m = [156 115 147 142 149]
Read off the entry just left of 115.
A: 156
Read off the first entry from the right.
A: 149
The 3rd entry: 147

Questions about the table below.
1) What is the entry directly below the smallest entry?
2) What is the entry in the top-right corner?
3) What is the smallest entry in the first column?
4) What is the 1st entry, reading row by row?
5) What is the entry just left of the smallest entry?
6) What is the bottom entry of the column that holds the smallest entry?
7) What is the smallest entry?
8) What is the smallest entry in the last column?
[[144 115 101 148 112 145 143 111]
 [111 142 139 113 137 108 131 144]
 [111 136 147 112 144 109 112 145]
 [116 138 139 108 143 107 111 146]
 [146 116 110 146 108 142 143 116]
 [113 143 142 104 141 111 121 145]
 [152 112 116 145 108 150 146 113]
 [149 104 111 143 107 137 143 117]
 [149 107 111 142 106 140 138 123]
 [145 117 117 141 112 147 139 116]
 [114 133 146 119 139 112 115 137]
 [152 113 113 146 113 148 147 107]
 [113 139 144 112 143 115 118 140]
 [147 111 114 149 116 145 145 111]
 [108 146 144 106 141 115 114 135]]
1) 139
2) 111
3) 108
4) 144
5) 115
6) 144
7) 101
8) 107

Read these off the matrix that follows.
1) What is the entry in the top-right corner?
2) What is the third entry in reading order?
3) What is the first entry of the smallest entry's row?
4) What is the largest entry in the last row?
5) What is the 2nd entry from the end, reading row by row?
6) What is the fifth entry in reading order?
7) What is the largest entry?
8) What is the 2nd entry in reading order?
array([[132, 123, 104, 127, 127, 141, 124, 130],
       [122, 121, 134, 144, 127, 107, 142, 119],
       [141, 119, 142, 118, 134, 134, 115, 117],
       [123, 120, 132, 142, 126, 107, 145, 120],
       [127, 121, 127, 145, 128, 113, 138, 114],
       [122, 120, 133, 142, 125, 107, 144, 119],
       [133, 130, 113, 127, 128, 140, 131, 131],
       [139, 114, 142, 110, 125, 136, 119, 118],
       [117, 130, 116, 127, 133, 112, 130, 121],
       [128, 122, 126, 143, 128, 112, 138, 115],
       [122, 122, 134, 142, 128, 106, 146, 121],
       [136, 115, 143, 111, 129, 136, 119, 118]])
1) 130
2) 104
3) 132
4) 143
5) 119
6) 127
7) 146
8) 123

A = [108 149 141 105]
The 3rd entry from the left is 141
The first entry from the left -> 108
Report the second entry from the left.
149

154,133,131,116,129,115,136
104,120,127,136,123,138,124
152,132,131,117,130,116,135
149,133,130,119,129,118,135
153,135,130,116,130,116,135
150,133,131,118,130,115,137
104,121,127,136,125,138,124
153,133,132,117,130,115,137
104,123,126,140,125,141,123
150,132,130,118,129,117,133
101,122,126,141,126,142,121
102,122,126,140,126,141,121
99,120,126,138,123,140,123
Read off the entry just right of the largest entry.
133
The entry in the top-right corner -> 136
Read off the largest entry.
154
The centre entry: 136
Read off the entry in the bottom-right corner.
123
The 2nd entry on the diagonal from the top-right corner: 138
The third entry from the end, reading row by row is 123
Read off the 5th-last entry, reading row by row.
126
The 5th entry, reading row by row is 129
Read off the fourth entry from the end, reading row by row.
138
Read off the entry just right of the smallest entry.
120
The third entry on the main diagonal is 131
The bottom entry of the column that holds the smallest entry -> 99
Read off the entry directly below 101.
102
Read off the entry directly below the centre entry.
117
Read off the entry just right of the centre entry.
125
The 3rd entry, reading row by row: 131
Read off the fourth entry in reading order.
116

[[127 135 128 123 125 126 127 131 126 129 125 120]
 [120 124 133 122 130 138 127 118 133 126 121 123]
 [126 122 122 128 121 149 129 119 134 131 116 126]
 [129 127 129 122 124 127 136 127 133 130 132 124]
 [116 129 118 122 124 148 119 132 111 132 131 122]
 [128 122 129 132 124 136 127 130 134 132 128 125]
 [125 124 130 125 129 130 131 126 131 128 126 127]
 [126 129 122 137 130 136 115 129 122 127 122 134]]
Counting starts at 0.
The entry just left of the smallest entry: 132
The top-left entry is 127
The entry directly below 149 -> 127
The entry at row 1, column 1 is 124
The entry in the bottom-right corner -> 134
Read off the entry at row 0, column 1.
Answer: 135
The top-right entry is 120
Read off the bottom-left entry.
Answer: 126
The entry directly above the smallest entry: 133
Read off the entry at row 2, column 0.
Answer: 126
The entry in row 1 and column 2: 133
Read off the entry in row 1 and column 0.
Answer: 120
Read off the entry in row 0 and column 2.
Answer: 128
The minimum -> 111
The entry just right of 148 -> 119
The top entry of the column that holds the smallest entry: 126
The bottom entry of the column that holds the smallest entry is 122
The entry in row 2 and column 1 is 122
The entry directly above 137 -> 125

Read these off the row that follows.
1) The 2nd entry from the left?
2) The fourth entry from the end?
3) The entry just right of the smallest entry?
[141 135 136 150 147 130 134 147 139 119 144 122 153]
1) 135
2) 119
3) 144
